Look-ups in named tables: a row name and a column name give one cell, copied from the table.

figuda =
,sen,gikave,zup,zosum,semal,vadakot,zun,siru,mul
buzig,69752,70844,57149,57155,59214,41143,46397,90130,60070
zigig,75087,37743,68644,75690,24962,68371,41101,40142,65355
dar,59362,50489,87382,69264,64873,97120,24918,56121,36992
nuko,62071,88441,61100,66650,51466,29530,64222,30651,46041
zunid,64132,55410,71368,35742,74562,68501,39113,73470,45533
ninutu,70028,67878,35800,29316,70344,60164,22542,44483,73170
vogebek,37655,60304,76076,27680,31990,38875,69674,46877,70344
vedeni,62319,60194,65684,32979,28851,89071,41286,71995,46763
tader,37801,57877,75236,59594,61131,49284,48854,45065,75299
moduru,77385,57264,64170,41105,41929,26212,74089,73105,6240
rek,68470,75753,64850,79437,40560,21093,38857,69784,61438

What is the sen of buzig in figuda?
69752
What is the vadakot of nuko in figuda?
29530
What is the siru of ninutu in figuda?
44483
What is the zun of zigig in figuda?
41101
What is the zup of vedeni in figuda?
65684
What is the vadakot of tader in figuda?
49284

gikitir.tsv
	teg	fuv	tudefe	kede	bibu
masu	63	118	60	116	218
ros	180	171	132	201	180
vurase	196	133	131	67	182
tav	152	209	112	129	194
nam	207	169	81	165	189
gamig	112	132	207	127	57
zalivi	111	116	241	177	152

What is the tudefe of nam in gikitir? 81
What is the kede of zalivi in gikitir? 177
What is the teg of ros in gikitir? 180
What is the fuv of nam in gikitir? 169
What is the fuv of vurase in gikitir? 133
What is the bibu of zalivi in gikitir? 152
What is the fuv of masu in gikitir? 118
What is the teg of zalivi in gikitir? 111
What is the bibu of ros in gikitir? 180
What is the kede of nam in gikitir? 165
What is the tudefe of ros in gikitir? 132
What is the teg of masu in gikitir? 63

gatibar.tsv
	mepev	mev
dagek	0.5	1.6
gem	5.3	0.5
gorala	9.5	3.2
kagob	4.9	0.5
mifuv	1.4	0.8
pim	6.9	0.2
zimon	4.9	3.3
sotutu	5.5	2.8
gitures	6.5	3.2
nug	4.1	3.9
tupos	0.3	4.9
fanopel	1.8	9.5
vigakad	2.0	8.1

mev of gorala: 3.2
mepev of gorala: 9.5
mepev of zimon: 4.9
mev of fanopel: 9.5
mepev of dagek: 0.5
mev of dagek: 1.6
mepev of nug: 4.1
mev of vigakad: 8.1
mepev of sotutu: 5.5
mev of pim: 0.2
mev of nug: 3.9
mev of kagob: 0.5
mev of mifuv: 0.8
mev of tupos: 4.9
mepev of gitures: 6.5
Row with the largest mepev: gorala

Table dek
	ser	mam
dusupo	172	161
puriteb	65	131
zar	130	192
gopubu	193	152
nufa	208	162
gemef	136	128
musemav	61	139
nepemil	152	132
ponoreb	136	102
vazo	139	128
poguvak	183	139
tob	192	127
gim	84	163

gemef, mam => 128
musemav, mam => 139
zar, ser => 130
poguvak, ser => 183
vazo, mam => 128
musemav, ser => 61
nepemil, ser => 152
puriteb, mam => 131
Which row has the largest ser? nufa

pubaf:
|  | rigonup | lopid | mifeke | keki | lav | ras |
|---|---|---|---|---|---|---|
| veve | -0.606 | -6.446 | -2.849 | -7.071 | -4.802 | -2.855 |
| lezege | -6.209 | 7.576 | -3.198 | -6.411 | -4.839 | -5.183 |
| zofisa | -6.282 | -0.437 | 3.582 | -2.725 | -1.320 | -3.169 |
| gaz | -6.294 | -2.278 | -5.131 | 5.640 | -4.217 | -2.747 |
| bak | -6.034 | -5.483 | -1.576 | -4.038 | 0.510 | -7.096 |
| minipa | -2.935 | -7.397 | -3.123 | -2.221 | -7.866 | -1.820 |
| votor | -6.098 | -4.438 | -5.932 | -0.379 | -1.509 | -5.456 |
| puf | -1.870 | -0.611 | -6.652 | -6.136 | -2.586 | -5.640 |
| natimo | -2.818 | -7.777 | 0.440 | -5.427 | -1.087 | -4.939 |
| tasik | -7.765 | -7.807 | -6.648 | -1.704 | -2.950 | -6.832 |
| taf | -5.827 | -0.291 | -3.249 | -7.922 | -1.062 | -6.605 |

bak, rigonup: -6.034
votor, ras: -5.456
puf, mifeke: -6.652
lezege, keki: -6.411
tasik, lav: -2.950
taf, lopid: -0.291
natimo, lopid: -7.777
puf, lopid: -0.611
lezege, lopid: 7.576
Row with the largest mifeke: zofisa

